Below is a small trained network, with its code and all its weights. Each question gives an input and a class and asks what happens when units are switched off, that is, made to give their printed mean instead of their output.

import numpy as np


def w(rows, s, z=0):
    codes = np.array(rows[::2]) - 128.0
    scale = np.full(codes.shape[1], s)
    scale[-1] = z or s
    return codes * scale


def f(y):
    return y / 2 * (1 + np.tanh(0.7978845608 * (y + 0.044715 * y**3)))


def log_softmax(a):
    a = a - a.max(-1, keepdims=True)
    return a - np.log(np.exp(a).sum(-1, keepdims=True))


def net(x, mask):
    res = np.array(x, float).reshape(1, 5) / 4 @ E
    y = f(res @ A[0][:, :-1].T + A[0][:, -1])
    res = res + np.where(mask, y, B[0][:, -1]) @ B[0][:, :-1]
    return log_softmax(res[-1] @ U[:, :-1].T + U[:, -1])


A, B = {}, {}
E = w([
[254,153,217,90],'x0',
[109,63,169,206],'x1',
[125,246,119,208],'x2',
[129,127,128,128],'x3',
[126,128,131,126],'x4',
],0.0083)
A[0] = w([
[82,80,198,249,165],'neuron 1',
[209,69,234,144,99],'neuron 2',
[95,74,75,153,56],'neuron 3',
[56,85,104,161,140],'neuron 4',
[132,236,72,171,116],'neuron 5',
[47,126,55,122,175],'neuron 6',
[231,189,225,98,63],'neuron 7',
[92,106,118,107,108],'neuron 8',
[40,46,48,159,2],'neuron 9',
[146,236,174,243,35],'neuron 10',
[135,149,99,16,193],'neuron 11',
],0.013,0.008)
B[0] = w([
[130,78,125,108,231],'neuron 1',
[110,253,134,125,236],'neuron 2',
[142,120,122,110,159],'neuron 3',
[152,98,121,137,200],'neuron 4',
[123,215,138,175,232],'neuron 5',
[137,148,113,185,224],'neuron 6',
[123,42,114,129,255],'neuron 7',
[144,129,112,136,141],'neuron 8',
[109,114,164,74,200],'neuron 9',
[133,41,118,91,223],'neuron 10',
[126,42,131,130,219],'neuron 11',
],0.027,0.0097)
U = w([
[157,80,66,173,92],'0',
[143,96,146,30,247],'1',
[120,248,133,167,20],'2',
],0.013,0.0014)

Each question gives the input, the list of numbers given to net, and the class t.
The units are the neurons (one row each of A and B). Each row of codes is followed by its name. A weight is (code - 128) times the scale printed after its matrix; where a second scale follows, it is the last column's (A, B and U).
mask holds one flag per neuron, in row order. A switched-off neuron (its flag False) gives its mean, the last column of its row in B, instead of its output. The means were averaged over made-up inputs and are rounded, as every weight is.
A unit's drop is (log p(t) with every unit on - log p(t) with that unit switched off) / (log p(t) with every unit on - log p(t) with every unit switched off).
The circuit of an input: a set's keep is (log p(t) with only the set's units on - log p(t) with every unit switched off) / (log p(t) with every unit on - log p(t) with every unit switched off). Starting from all 11 units, units are removed one at a time, each time the one whose removal leaves the highest keep (on an exact tie, the one counted first), for as long as the keep stays at least 0.8.
circuit, biggest first: the units of the circuit, biggest drop first
most important unit: the unit with the biggest drop
k most important neurons: the k neurons with the biggest drops, biggest first
drop of u: that unit's drop, to one decimal
input [-7,-4,8,-1,2], class 2: circuit, biggest first	[neuron 5]
input [-5,2,-6,0,1], class 1: 2 most important neurons	[neuron 9; neuron 5]
input [-2,6,0,3,5], class 1: circuit, biggest first	[neuron 5; neuron 1]
input [0,-6,-6,-6,-6], class 0: 4 most important neurons	[neuron 9; neuron 2; neuron 11; neuron 10]
input [-7,-1,4,-4,-3], class 2: 2 most important neurons	[neuron 5; neuron 7]
input [2,6,6,7,3], class 1: 2 most important neurons	[neuron 6; neuron 10]
input [-1,0,7,0,6], class 2: 3 most important neurons	[neuron 5; neuron 7; neuron 11]
input [5,1,-8,7,4], class 2: 2 most important neurons	[neuron 2; neuron 10]
input [-2,0,7,-2,3], class 2: 3 most important neurons	[neuron 5; neuron 7; neuron 11]
input [-3,4,-3,5,5], class 1: 3 most important neurons	[neuron 9; neuron 5; neuron 7]
input [7,-6,4,3,0], class 0: 3 most important neurons	[neuron 7; neuron 9; neuron 5]
input [-4,-3,1,-3,-1], class 2: 3 most important neurons	[neuron 7; neuron 10; neuron 1]
input [8,2,-6,4,-8], class 2: 2 most important neurons	[neuron 2; neuron 10]
input [3,3,2,-4,-2], class 1: circuit, biggest first	[neuron 6]
input [8,-6,3,-5,-7], class 0: 2 most important neurons	[neuron 7; neuron 9]
input [0,-5,-8,7,8], class 0: 2 most important neurons	[neuron 9; neuron 11]
input [6,-7,4,-3,2], class 0: 2 most important neurons	[neuron 7; neuron 9]
input [-6,7,-4,5,0], class 1: drop of neuron 9	2.5
input [4,7,3,3,-3], class 1: drop of neuron 10	0.0
input [0,-7,-5,8,-1], class 0: drop of neuron 9	1.3
input [-8,4,0,-5,-5], class 1: drop of neuron 3	0.2
input [-3,-8,-7,2,3], class 0: most important unit	neuron 6
